z265: [126 165 142 124 138 114 119 123 124]
z813: [121 137 124 135 144 149 123 124 146]
z927: [118 195 158 153 138 131  97  95 186]
z848: [136 122 118 120 148 112 150 138  92]
z888: [ 93 188 125 116 173 135 107 124  96]
z780: [ 98 138 162 103 162 152  68 106 190]
z727: [ 95 119 146  68 197 120  90 126 106]
z126: [148  49 112 102 124 112 158 152  91]
z290: [117  87 133  72 167 129 112 144 105]
z982: [ 84  56 148  59 151 123  73 122 115]
z378: [134 124 111 147  88 113 150 134  92]
[ 98 138 162 103 162 152  68 106 190] => z780
[117  87 133  72 167 129 112 144 105] => z290
[136 122 118 120 148 112 150 138  92] => z848
[121 137 124 135 144 149 123 124 146] => z813
[ 93 188 125 116 173 135 107 124  96] => z888

z927: [155 177 140 120 134 127  98 106 148 156 128 120 134 119  87 111 174 179
 117  88 132 164 124]
z863: [155 173 180 174 161 135 130 121 120 124 130 136 135 130 119 107  98  95
 100 112 128 144 156]
z126: [155 173 180 174 161 144 130 121 120 124 130 136 135 130 119 107  98  95
 100 112 128 144 156]
z848: [155 174 130 124 136 108 100 144 156 125 124 133  99  95 162 182 115  91
 147 154  95  82 139]
z888: [155 175 131 123 136 111  97 137 159 129 121 134 143 121 120 133 129 102
  87 113 165 188 157]
z982: [155 175 131 123 136 111  97 137 159 129 121 134 109  88 143 188 138  87
 127 163 118  77 107]
z727: [155 174 130 124 136 108 100 144 156 125 124 133  99  95 162 182 115  91
 147 154  95  82 125]
[155 173 180 174 161 144 130 121 120 124 130 136 135 130 119 107  98  95
 100 112 128 144 156] => z126
[155 175 131 123 136 111  97 137 159 129 121 134 109  88 143 188 138  87
 127 163 118  77 107] => z982
[155 174 130 124 136 108 100 144 156 125 124 133  99  95 162 182 115  91
 147 154  95  82 125] => z727

z813: [145 126 137 178 137 121 152 147 132 153 141 152 155 126 182 183 148 148
 108 122 124 170 167 184 160 177 145 111 182 149 124 113 121 122]
z378: [140 141 120 161 108 104 125  97 139 151 129 135 156 108 140 161 141 143
 125 122 110 130 142 170 141 160 132 133 128 112 125 109 134 135]
z982: [175 143  66 139 100 163 160 117 162 119 127 149 173 128 166 149 104 114
 128 129 190 171 168 153 120 133  88  89 137 166 167 144 133  68]
z126: [134 113 173 114 176 146 133 140 119 105 151 127 114 112  95 121 150 123
 127 156 130 115 120 105 143 118 157  97  97 119 137 136 136 150]
z265: [130 136 116 113 125 143 132 119 139 107 130 101 113 142 102  86 107 126
 146 129 150  89 110  97 114 105 119 114 109 139 155 134 111 119]
z780: [ 92  97 119 118 112 115 106 125  99 108  94 122  97 124 135 138 116  98
  83 119  97 146 114 107 126 104 138 119 141 122 102 127 151 130]
z290: [124 135  90 155  65 108 109 105 129 142 100 146 133 150 149 139 120 110
 108 117 113 160 107 152 142 146  91 151 151 119  95 133 133  98]
z848: [151 151 108 157 108 114 145 133 150 139 133 141 145 151 162 157 116 139
 136 120 137 151 162 147 130 140 119 137 164 148 135 113 137 113]
z927: [125 126 169 149 152 118 159 142 123 134 157 146 128 109 145 179 137 165
 124 135 118 135 156 157 133 161 176 118 153 104 119 103 129 155]
z888: [145 142 130 123 128 170 141 112 147 112 145 136 131 119 105 119 132 125
 133 150 158 130 109 120 138 129 127 102  92 126 147 148 142 122]
[145 126 137 178 137 121 152 147 132 153 141 152 155 126 182 183 148 148
 108 122 124 170 167 184 160 177 145 111 182 149 124 113 121 122] => z813
[140 141 120 161 108 104 125  97 139 151 129 135 156 108 140 161 141 143
 125 122 110 130 142 170 141 160 132 133 128 112 125 109 134 135] => z378
[130 136 116 113 125 143 132 119 139 107 130 101 113 142 102  86 107 126
 146 129 150  89 110  97 114 105 119 114 109 139 155 134 111 119] => z265

z982: [121 103 116  93 160 152  69 126 100 165 117  91  91]
z727: [ 96 146 115 140 111 137 101 127 126 128 125 111 118]
z780: [121 144 116 113 139 125 109 132 128 137 138 118 100]
z848: [122 149 130 139 121 133 113 138 129 119 137 134 129]
z863: [110 126 116 118 124 109 131 129 125 122 139 115 126]
z126: [ 96 115 115 140 111 137 101 127 126 128 125 111 118]
z290: [ 96 146 115 140 111 113 101 127 126 128 125 111 118]
z927: [155 100 130 107 152 153 125 130 120 175 116 125 132]
[ 96 146 115 140 111 137 101 127 126 128 125 111 118] => z727
[155 100 130 107 152 153 125 130 120 175 116 125 132] => z927

z780: [120 107 112  98 115 121 116 103  91  90 114  96 112 100 111 125 101 115
 105 110  77 116  97 118 105 121 100  97  95 104  92 104 104 102 114 104
 100 100 113 103 105 116 115  94  68 108 100 110]
z863: [128 134 128  78 138  96 125 151 104 145 142 119 188 129 107 127 123 118
 103 147 130 114  84 107 153 109 155 149 135  83 139  81 145  81 114 122
 103 118  97 120 137 106 103  91 121  85 136 129]
z126: [ 98 103 116 106  96  99 106 104  76  90 107 103 108 100 104 112 112 104
 110 110  94  97  90  97  94 118  95  98  97 100  90 102 101 116 104 110
 106 115  99 107  98 112  97  97  79  93  83 112]
z927: [161  99 118 111 164 170 106 129 162 111 129  96 101 139 118 121 114 141
 124 102  72 170 124 174 139 148 176 113 111 126  93 120 164 118 158 110
 135  97 156 115 165 118 157 123 126 153 128 117]
z982: [106 137 115 111 121  68 128 130  88 134 115 128 188 110  85 127 155  92
 104 131 128 114  94  79 123 125 133 132 129  70 137  82 115  70  87 130
  82 120  85 133 109 143  72  73 100  76 128 111]
z813: [106  99 130 114  98  98  98 119  90  90 108  94 155 107 102 110 134 104
 113 122  85 125  98  92 116 124 122  91  93  92 102 102 112 102 106 127
  89 111 110 125 108 119  98  73  85  99  97  99]
[106  99 130 114  98  98  98 119  90  90 108  94 155 107 102 110 134 104
 113 122  85 125  98  92 116 124 122  91  93  92 102 102 112 102 106 127
  89 111 110 125 108 119  98  73  85  99  97  99] => z813
[ 98 103 116 106  96  99 106 104  76  90 107 103 108 100 104 112 112 104
 110 110  94  97  90  97  94 118  95  98  97 100  90 102 101 116 104 110
 106 115  99 107  98 112  97  97  79  93  83 112] => z126
[106 137 115 111 121  68 128 130  88 134 115 128 188 110  85 127 155  92
 104 131 128 114  94  79 123 125 133 132 129  70 137  82 115  70  87 130
  82 120  85 133 109 143  72  73 100  76 128 111] => z982

z126: [184 124 137 120 156  97 118  95]
z888: [167 126 166 152 133 119 132 132]
z813: [118 133 129 136 133 119 127 129]
z727: [148 150 150 120 129 119 177  67]
z378: [180 116 169 111 106  87 149 132]
z927: [167 126 166 152 133  95 109 167]
z848: [165 117 118 181 161 157 101 140]
z780: [157 117 137  94 178 100 126 107]
z863: [165 117 118 181 161 157 101 127]
z265: [151  97 114 119  99  89  91 159]
[157 117 137  94 178 100 126 107] => z780
[167 126 166 152 133  95 109 167] => z927
[148 150 150 120 129 119 177  67] => z727
[118 133 129 136 133 119 127 129] => z813

